Known rows, with every way that one mark hangs from another:
z973(z169(z213(z441 z696) z541(z739))): [  18   -7  -52  -56  226  -16  -31  -58   75  -55   95  113 -109   43
  282 -115   58 -188  200 -156 -106  -44  127   57  110   94  -31   40
  -69  -20 -183  162  -37   53 -174 -168   13  -34   94 -292  -10   79
   83  -67    1 -115  353 -211  228  104  142  226  -72   61]
z541(z213(z169 z696(z915)) z441 z739(z134)): [-169   33  102   56   26   34  -30 -349  314 -263   80  137 -136  290
  -58 -149   50 -488  313 -162 -165 -188   78   95  -14  112  146  -71
   63  140 -153  -86   44   62   26  -67 -139  -91  143 -672  -14   78
  -75   93  -94  -52  324  -50  202   11  -29  420  -89   97]
z851(z828(z345(z441(z504 z696(z915))))): [ -72 -151   91  449  184  305 -117  -45 -146   29 -183 -139 -120 -135
   28   82   55 -253  -52  -20  121    9 -200  -24 -156   32 -160  -71
   24   86  -54  -89   50 -172  127 -141 -105   31   16   61  -16  101
  -20  -83  -46   44   96 -146  143    8  -54 -221 -260   62]
z134(z169(z541(z441(z696) z739))): [ -32  -87   34  -73  109  -85 -161  -88  157  -23  140  -89  -64   63
  -18   22   65 -231    7  -79   -1    2  189 -105  131   61  -10   72
  -33  -30   35   54   -6  165  -55  -61  -93  117  -41 -391  -50  115
  -76    1    1 -114  304 -195   39   68  143  239 -166   71]
z729(z345(z441(z696) z851(z739 z828) z873)): [-147 -157   75   81  -52   62 -183  -27   19 -163 -204 -225 -100  113
   96  149  -50 -300   87  150   83  142 -320  -29   39  -78   55  -68
  102 -130 -185  -92  -37  -61   96 -110  -93   59   83  109    5  283
  211 -320 -125   98  -76   10   94  -10   -5 -253 -286  -20]
z541(z213(z169) z441(z696)): [-187 -104  175   -9   72 -119  -85 -217  137 -207   -4  -50 -151  244
  -95 -148   55 -263  -50 -169   45 -117   12   39   88   25  150    9
   15   -2   61  -72   35   46   -9   58 -138   -8   94 -402  -71   78
  -40   32  -48   30  164  -74  126   15  -35  236  -76   37]
z504(z213 z345 z541 z873(z729)): [  11    1  -16   44  -52 -135 -151  -17  -67   18  123   40 -100 -125
  466  -48  161  -41   29  121  203   70 -475   88 -152   34 -130   82
  -34  230   74 -307  -81   51 -108 -143    1   94  101   64    2  -76
  186  -21  106  -88  -22 -188  143 -168  186  102    2  125]
z441(z504(z873) z541(z213(z169 z739)) z696): [-179 -218  140  252  232 -184  251 -139  141  224   -9  -88 -129  -82
  172 -241  175 -271 -116  -38   -8   47  126  -18  320  166   57  154
 -152   42   37  -65   27   60   73   40  -82   52  128 -270   17  188
   56  -21   17   23   57 -137  126 -145  -79  195 -191  201]
z696(z915(z213 z873(z729(z345)))): [  -9  -45  -21  253   -1  172 -293   69  -77  -84  -33 -140 -109   38
  202   88  -18  -94  -31  206  294   19 -354  107 -137   85   77 -292
  -43   13  -28  -44   59  -66  179 -179 -136  103  101  -54  181   33
   19  -85   -3   16   97  -16   86 -283 -150   58 -136   71]
z213(z169(z973) z696(z915(z873)) z739): [-195  -93   72    4   37   82  203 -184  263   12   -4  -73  -93 -279
  363 -149   77 -314  209  -16   -6  -31  -61   48  292  161   48  -40
 -142  -85 -231 -110  -99   21  328 -171 -170  -57  155 -339  139  181
  -37   98  117  209  209 -147  174 -193 -115   12  -20   58]
z729(z345(z441(z541(z739)) z851)): [   3  -54   66   37  -10 -108  -44  -83    0  -40   59   85  -31  335
 -117  101   -5 -307   35   16    8   47   33  -61  162   49  126 -164
   80  -55  -54   10   29   59  -11  -51 -123   46   19 -208    8  173
  201 -174 -107  -75  -58   43  -47   35  -22 -131 -128  -53]
z851(z729 z739 z828): [ -10 -139 -159  129  -14   32 -207   96  -84  -50 -167 -162   -2 -192
  229   50  131 -158  -29   63   27  -23 -182   43  -72  -11 -232  -84
   53   42 -271  -79   -4  -25   29   19  -65 -171   25  -41  -35  -65
    6  -63   19  -10  127  116   72   12    5 -118 -191   48]
z739(z134(z169 z696(z213(z441)))): [-164   29   70 -108 -100  111 -114  -76   13  -23  -74   36   62   28
  -93  -19   60 -163  261   41 -116   39  240  -57   42  317  106  214
  -87   40  -86 -104  -98  123   -1 -141  127    6   70 -248   83  108
  -47  -85   61 -158  101  -56  113  -74  178   30 -150   43]
z541(z213 z441(z504(z873) z696(z915)) z739): [-194  -35  174  461  279   78  -37 -188  163  -84   -2   17 -216   63
   29  -87  111 -218  -43  -11  108  -60   29  -25  -98   13   53  -85
    5  199   23  -97   88   -8   59   20 -213   87  136 -456  -96  174
   54   27  -12  -49  160 -191  212    1  -36  432 -163   78]
z541(z213 z441(z504(z873)) z739(z134)): [-120   99  126  120   82   43 -118 -297  196  -98   73  192  -70  218
   41  -90  128 -228   51   20  -85 -125  132  -18 -119   16   45   74
   43  293  -88  -27   74   27   -7  -23  -83   47   94 -469  -67   86
  114   32  -65 -127   95  -30  137   31   40  457  -51  185]
z873(z729(z345(z851))): [ 123  -26  -20   87  -51   41 -141    6   29  -88  -43  -57  -13   41
    9   56  -56  -42  -32   95   64   -1 -189   -3   10   15   41 -153
   61   72  -59  -25   10   17   31  -71   -6   -2   60   -4   45   21
  104 -171  -35   18  -36   66  -79 -114  -14   22 -120    4]
z851(z729(z345) z828): [  90 -136  -86  279   23  227 -289   51  -40  -90 -130 -187   36  -24
   53  130   61 -134 -128   19  112  -18 -194   85  -43   42 -166 -101
   88   91  -60  -73   -9   -6   57  -27  -32  -48  -61   57   29  -58
   41  -91  -76   26  147  -14    1 -136  -43 -195 -153  108]
z828(z345(z441 z873)): [ -81    9  124  -80   12   59  -54    7 -107  -80  -24 -101 -105  189
  -90   61  -43 -273   21   56   22  148 -204   77 -108  -38  -26   37
  135  -34  -46  -18  -14  -81   78 -203   21  128    5  116   35  109
  116 -132  -31   40  -20  -45   17   53   -2 -205  -36   24]
z345(z441(z541(z739(z134))) z851(z729 z828)): [  92 -203 -119   -1   17 -136 -249  -21   22   67 -138   64  -61   91
 -113  104   99 -492   32   -8   11 -133  -52   -4  118   15 -157 -194
  164   24 -280  -53   69   90   16   -8  -51  -64   18  -74  -58   26
   89 -163   16  -89   59  118   73  155  -38 -186 -176   95]
z345(z441 z851(z828)): [   4 -128  -33    9  -15  -21  -90  -81  -73  -28 -167   65  -86   53
   48   53  -19 -165   37    5   75  -51 -153  -76  -42  -97   -8  -89
   42 -137 -191  -66   32  -66   18   27 -108   -2   15   58  -26   25
  151 -140   26   29 -131   69  109   84   11 -294 -138  -66]
z504(z213(z169 z441 z739) z345): [-158  -55   74  -40 -173  -62  107 -329  -37 -166    4   35  -39   -1
  180 -205  154 -355  321 -127   22   32  -82  125  131  252   85  244
  -66   79  -43 -276  -82   28   79 -104 -122 -127  105 -328  -25  -16
   76   80   91   64  104 -105  252 -208  121  -76  -66 -116]
z696(z213(z169(z541 z973) z441 z739)): [-137  -86  148 -106   32   71   77 -161   28 -159   81   13   42   57
  302 -286  131 -200  182 -134 -120   18  219  -54  332  223   77   71
 -309   -5 -203 -155 -130   22  224  -47 -117   17   66 -416  128   26
   34  106  222  -95  288 -125   96 -135   20  -54  -77   76]
z873(z729(z345(z441(z541)))): [  85  -77    4  139  134 -106 -204   52  -85    0   13   65  -25  178
 -208   56    5 -235 -151   48   20  -47  -75  -27   50   66   28 -141
   34  154   -1   38   43   51   80 -126  -63   55    5 -118   60   10
   82 -138  -45 -123   26   59  -52  -19  -92 -119  -98   29]
z213(z441(z504(z345(z873))) z739(z134)): [ -81   15  100  103  -22  151   35 -352   47  -96  -70   37  -31 -137
  -62  -10   99 -230  309   37  -98   31   14   82   61  174  -77  235
   22  240 -107 -126  -42  -37  275 -188   59  -75   62  -90  -21   86
   94  -41   39   19   47  -71  218 -110   92   30 -161  106]
z729(z345(z441(z696) z851)): [ -33  -99   95  163  -37   48  -85  -83   16  -72 -139  -33  -62  153
 -133  109  -50 -170  -45   17  125   62 -163  -32  129    2  100 -100
   73 -131   39  -14   45    6   18  -59  -65   87   29    8   30  232
  125 -198 -120   56  -86  -63    1  -13  -32 -137 -122  -70]
z441(z541(z213(z169) z739) z696): [-118 -170  111  -58  122 -257  -14  -89  155  -38   62 -108  -69  193
 -114 -125  168 -379   -8 -124  -37   -2  175   30  280  155  128  -98
  -21   47   18   21   16  145  -77   11  -79   -5   67 -317  -64  211
  -57  -33  -59  -42  200  -92  -11   12 -102  229 -154   97]
z873(z729(z345(z441 z851(z739 z828)))): [  38 -101  -57  113  -43    5 -256  -30  -99 -136 -144  -25  -33   47
   99   72   14 -218    3  128   31  -13 -268  -69  -75  -31    1 -176
   45   48 -265  -48   25  -45   66  -95 -131  -51   62  -74   32   45
  168 -221  -40  -31  -45  150   12  -41  -12 -155 -238  -39]
z696(z213(z739) z915(z873)): [-183  -45  102  169  -84  167   58   18  -39   27  -28 -147  -81  -33
  320  -87   -7 -159  125   72  109   46  -38   55   -6  104   57  -97
 -183  -47 -168 -158  -62  -44  240  -20 -184   58  102  -41  162   -5
  -29   73  144   12  105 -100  110 -279  -91   21 -103  -30]
z441(z504 z541 z696(z213)): [-123 -139  170  382  197   11   67   75   26  153  -38  -33  -86  -13
   15    0    7  -35 -149  -46   32  -26  149    2  250  135  -39   14
 -104  167   57  -16  -45   25   32   25   20   43  101  -26  -35  124
  -13  -92  -40 -125   13 -140   44   55  -28  -33 -245   71]
z504(z441(z696(z213 z915(z134))) z541 z873): [-133 -119  -24  294  -14   48  -52  -30 -130   63   37  -70 -216 -134
  441 -128    0   -8   14   56  180  165 -279  -29 -109   54 -119   -9
  -76  -53  104 -336 -144  -78  118   99  -86  136  161   16   81    1
  134   23   90 -114   15 -348  221 -124   77   45 -108  115]
z915(z134 z213(z441 z696) z873): [ -86  -31  -70  -49  -51 -201 -112 -150  -42 -114 -139   28 -246  123
  231  138   -6  -92  176   66  170   42 -271   84  -53   99   98  -30
   -2  -96 -142   92 -171  -50   54 -132  -68  -70  265 -227  143  255
  186 -207 -117   47    9  -11  223  -15  -57 -200 -197  -29]
z345(z851(z739(z134) z828) z873): [ -90  -51  -48 -242 -200   31 -124    1  123  -93 -145 -169  -32  -34
  298   67  -51 -222  300  196  -66   46 -228  -22  -48  -96  -31    8
  102  -55 -355 -138  -70  -67   62  -70   47  -54  142  154  -22  107
  122 -232  -20   78  -71  183  118   32   63  -77 -215  102]
z541(z441(z696(z915(z213(z169) z873))) z739): [-209 -138  120  141   60  -37 -209 -202  104  -73   43 -183 -217  139
   44  -12   67 -384   97  -51  177  -73 -110   66   80   28  103 -163
   20  -47  -47  -89   40   64  129  -26 -260   20   96 -331  -15  153
  -74   79  -25   41  275 -172  174  -81  -65  291 -101   38]
z169(z541(z441(z504(z345(z851(z729)) z873)))): [  72  -35   55  218  115  116  -43  -98   65   52   40   72 -151  -61
  300   40   38   -2  -90  -14  197  -80 -226  -29    6  -94 -194   25
   42   89    5 -102   71  -19   21    4  -65   84   72 -144  -79  -29
  175  -82   61  -56   32 -105  178    7  154   83  -92  150]
z169(z541(z441(z504))): [  49    4  113  147  197   99  -17  -78   67   27  148  117  -84   74
  155    4  -20   27  -74  -99   -7 -120   54 -105    7  -92  -62   78
  -60   83   61   39   74  -36   35    1  -84   79   20 -241  -57  -51
   47    4    4 -114  115  -79  119   75  102  108  -68  133]
z696(z213(z441(z541)) z915(z873)): [-198  -80   75  250   97   28  -53  113 -132   68    0   11 -125  113
  158  -50  -57 -153  158   68  199   -2  -27  -19  -16  195   56 -175
 -141   17  -58 -161  -78  -49  199  -36 -163   32  204 -188  166   23
    8  -36  120 -113  130  -67  165 -102 -100 -241 -204  -81]
z729(z345(z851(z739) z873)): [ -93   20   57  -66 -171   70    1    7   75 -175   -5 -167  -31  148
  206  100 -104 -107  163  187    5  188 -203   14   41  -41  100  -37
   99 -113 -139  -83  -59  -48   54  -91  -11   22  110    6   33  185
  214 -245  -99   80 -104   96    3  -81   54  -56 -168  -20]
z441(z504(z873) z696(z213(z169))): [-192 -159  136  431  121  160  134  -87   52  214  -63 -103  -84 -125
  244 -158   44   -6  -74  -35   39   63   -9   18  200   86  -59  189
 -154   77  -21 -130  -38  -16   77   47    1  101   58   59   54  132
    1   24   19  -15   33 -266  101 -161   35   93 -130  116]
z696(z213(z169(z973)) z915(z873)): [-219  -55  118   22  -40  285  -55    4   37  -48   61  -71  -30  -23
  384 -104   24 -143   81   29  145  -22  -38   33  133  143   28 -160
 -181    0 -202 -206  -91  -75  283 -103 -149   90  104 -154  144   68
  -67  103  179   29  168 -135  122 -212  -97  -44  -18   41]
z696(z915(z134 z213)): [  25  -15  -89   60  -47   43  -47    0 -113 -150  -24  -43 -153   92
  126  109   -1 -102   63   18  100   40  -98   40 -120   53   48 -180
  -17  -54  -95  -81  -39 -138   83  -37  -80   13  102 -153   35   44
   10  -37    0  -33   48   76  183  -62  -88   48 -119   48]
z134(z169(z213(z441) z541)): [  80  -23  -83  -66  122   51  -96   46  -34  -15   93  109   16   56
  185  -94   22 -160   91  -34  -16   50  213  -40   47  192   59  166
  -93 -129  -26   49    4   36 -104 -159   -8  119   52 -383   44   49
    6  -50  106  -84  247 -151  179  -12  139  -16 -165   18]
z828(z345(z441(z541) z873)): [ -85  -34  131 -109   85  -98  -25   84 -108   11   34  -82 -121  249
 -119   62  -40 -360   -8   54   16  123 -126   41   -9   11   -9   -2
  126  -17  -14  -12  -32  -38   64 -189    9  122   47   38   27  115
  126 -172  -40  -19  -17    5    7  114  -40 -276  -83   53]
z851(z739(z134(z213 z696))): [-145  107  118 -201 -140   31  -47    2   66  -94  -39   33   64  -18
  152  -52  166 -132  179   74 -238   70  -11   17   -7   67  157  130
   -1   -1 -190   46   -4   21  -70  -69  108  -97  178 -200  -26  116
  -12  -95  -54  -43  -39  134   72   -6   49  302  -36  116]
z169(z213(z441(z504(z541(z739))) z696) z973): [  -3   64   76  205  301  121  -12 -162  140 -160   95  315  -55 -108
  289  -50  151 -113  146  -51 -114  -48  138   62  158  174  -20   18
  -33  167 -154   -5  -96   11    2 -250  -12  -53  193 -506  -67  253
  191  -26   55  -28  197 -276  239  153   99   57 -105   81]

Rows:
[-182   42  113 -302  -23  -10  -67 -228  140 -268  -93   80   58  -34
  -52 -143  242 -302  207   54 -120   21  305  -68  123  361  205  122
 -127   46 -127  -75  -68  116  111 -206    9  -27  128 -623   52  210
   52  -60  140  -32  149   13  157  -74   46  161 -116   90]	z541(z213(z441 z739(z134(z169(z973) z696))))
[ -82  -29  137  361  198  -60  250 -264   68 -102   63  202 -164 -108
  224 -144  140  -13  154 -112 -202  114  -45  157  117  114   28  217
  -90  -20  -40   38  -72  -20   73  -12   25 -146  179 -382   50   17
  159    3  -18  -13   52 -176  201  -32   77  111 -216   77]	z134(z213(z441(z504(z541)) z696 z739))
[  72 -107  -26  217  100  -31 -191   23  -47  -21   22   21  -15  213
 -239  122   95 -356 -147  -25   34    6    2   79  142   96  -88 -162
  135   83  -25   30   69  111   47  -73  -73   17  -68 -196   13   54
   82  -83  -68 -117  139  -16  -42    7  -69 -100  -73   43]	z851(z729(z345(z441(z541(z739)))))
[ -28   16   54 -326 -102  -70  -79  -17  -14  106  -46 -126 -105  -24
  174  198   69  -81   50   64   80   53  -87  -96  -52   -3   79   50
   26  -45 -114   49 -137   15   33  -99  -26    3  151   64    0  261
   94 -190  -15   83  -98   -7   89 -105   21  -19   -7   52]	z915(z134(z696) z873)
[ -60  -17  -25 -172 -128  104 -317   55  -22 -112 -129 -287   16  -71
  232   45   57 -353  198  203 -109   45 -305   23 -220    1 -143    4
  105  209 -345  -90  -81  -84   79 -244   62  -75  113  117   26   48
   13 -188  -63   12  127  148   13  -11    9  -30 -232  201]	z851(z739(z134) z828(z345(z873(z729))))
[-157 -166  138   78   63 -116  120 -233   50 -108  -41  -67  -79  -23
   -1 -282  173 -276  125 -176 -142  112   24  126  279  158  165  194
  -84 -138  -58  -10  -40   34  131   58  -41 -111  129 -312   35   56
  -41   68   36  105  157 -119  130 -138  -62  152 -123   20]	z134(z213(z169 z441(z696) z739))
[-120   -4   77  -67  -71  -64  -57 -197  -30 -117 -148   -9  -21   41
  -30  -82  146 -225  272   48  -78   29   52   31   68  233  209   98
 -102  -56  -80  -69   -7   78   75 -100    8  -76  123 -276   88  100
   68  -53   38  -43   73   51  173 -126   26  109  -85   94]	z915(z213(z441 z739(z134(z696))))
[-110   96  124 -259 -262   65   12  -22    0  -35  -99 -141   16  -14
  196   39   54 -213  258  121  -81  113 -136  -67  -57   77   64   13
   86  -65 -188  -75  -25  -15 -104 -159   73 -101  191  -76   -5  211
   73 -212  -65   49  -71  135  -17   18  116   77 -111   46]	z828(z345(z851(z739(z134(z696)))))
[ -55  -47   61  -57   -1  152 -144   43  -52  -90  -72 -292  -46   28
  158   70  -13 -189   73   77   36  101 -235   50 -175  -35  -79   21
   87   43 -109  -86 -104 -103   50 -134   16   30   22  219    6   40
   78 -138  -55   98   56  -28   15  -33    0 -228 -161  112]	z851(z828(z345(z873)))
[-117   50  103 -408   34 -117 -153  -47  230 -135   95   81   84  121
  -85  -10  247 -367   81   63 -135  -26  398  -85  201  309  173  -47
  -37  159 -104   23  -56  204  -60 -203   43   45   89 -566  -53  268
   15 -109   34 -150  145   36   13   74   16  260  -96  188]	z441(z541(z213 z739(z134(z169(z973) z696))))
[  -9  -50   79 -177   53   41  -49 -228   94   34  106   31   51   85
    3 -139  164 -302  366 -145 -203    3  163 -117  166  174   82  137
  -93   11  -87  -36   31  118   19 -112    3  -29   30 -304   36  126
  -49    2   63 -109  310 -124  106  -96  129  170  -36  176]	z213(z169(z541(z739(z134(z696)))) z441)
[-137 -141  130   16    0 -204  -67 -147   86  -19  193  -24 -175  128
  253 -107   56 -252   54 -180   58  -49 -169   48  138    5    0  172
  -12  -38  154 -282  -42   97  -75    8 -104    1  101 -262  -59  -35
    8   98   11  -26  184 -223  207  -14  177  130  -17   84]	z504(z213(z169) z541(z441(z696)))
[-148 -112   15   82  -78 -134   -5  -99    5   97 -123  -23 -147 -185
  203 -117    3  -99    7  130  308   63 -323  -19   93   91   -5  -14
   88  -25  160 -208  -59   30   20   69  -53   58  205   29  -76  115
  228 -158   -1   52 -235 -179  144    1   51 -110 -112  -36]	z504(z345(z851) z441(z541 z696) z873)
[  34   19  -17   44   -1   82   33   26  -38 -140   41   28 -120   46
  111   35   30 -102   36  -57  -38   71  -62   50 -109    5   54  -77
   28  -21 -112  -13  -64 -151   84   15  -27  -12  142 -163  -12    6
  -24  -15    2   12   23   46  151  -40 -104  126  -83   42]	z696(z915(z134(z213)))
[ -17  -89   57  407  171  104  -77  -96   30  138 -145  -81 -105 -368
   67   27  129   33 -149   96  190    4 -268   29    8   41 -178   55
    4  320   49  -63   10   -2   78 -111   38   66   62  170  -71  153
   46  -96    5   29  -46 -220   91 -100   31  156 -139  120]	z441(z504(z345 z873(z729)) z696)
[ -92  -79   50  144   63  -68 -160  -70   -3 -163  -71 -103 -250  132
  -49  105  -24 -214  -16  -59  158  -82 -113    0  -50  -10   70 -143
   51  -12   15 -103  -40  -48   89   18 -155    5  157 -280  -60  105
  -26  -32  -54   -8  125  -16  223   70  -76  133 -135   21]	z541(z441(z696(z915(z134 z213))))
[  27  -37   96 -126   36   36   28 -101  110 -100  233   28    9  168
  225 -190  158 -150   56 -176 -190   89   43   95  170    2  107   81
  -77  -84  -94  116   35   17  -52   28   -6   44    7 -242    2  -23
  -37   76    0  -40  186 -103    9  -97    6  311  -14  170]	z134(z213(z169(z541(z739))))
[ -98   58  200 -191  168  -53   12 -142  309 -337   59  138  -82  109
  275 -151  110 -178   -5  -81  -53 -142   84  -57  156   40  148  -56
 -158   58  -84   33  -61   58   67 -109 -155   62  170 -672    3  131
  128  -15   58  -29  224  -52  132  107  -40  172  -35  138]	z169(z541(z213(z696 z739) z441) z973)
[ -65   29  -51 -110 -295   88  -85  -93   89 -109    0  -51   87   72
  155   90  -21 -173  192  159  -56  118    4  -56   80  147   63   33
   45  -91 -150  -55  -27   23  -24 -128   22  -33   63 -251   78  159
   67 -165 -121  -12   -6  122  -22  -88  118   59 -213    7]	z729(z345(z851(z739(z134(z169)))))
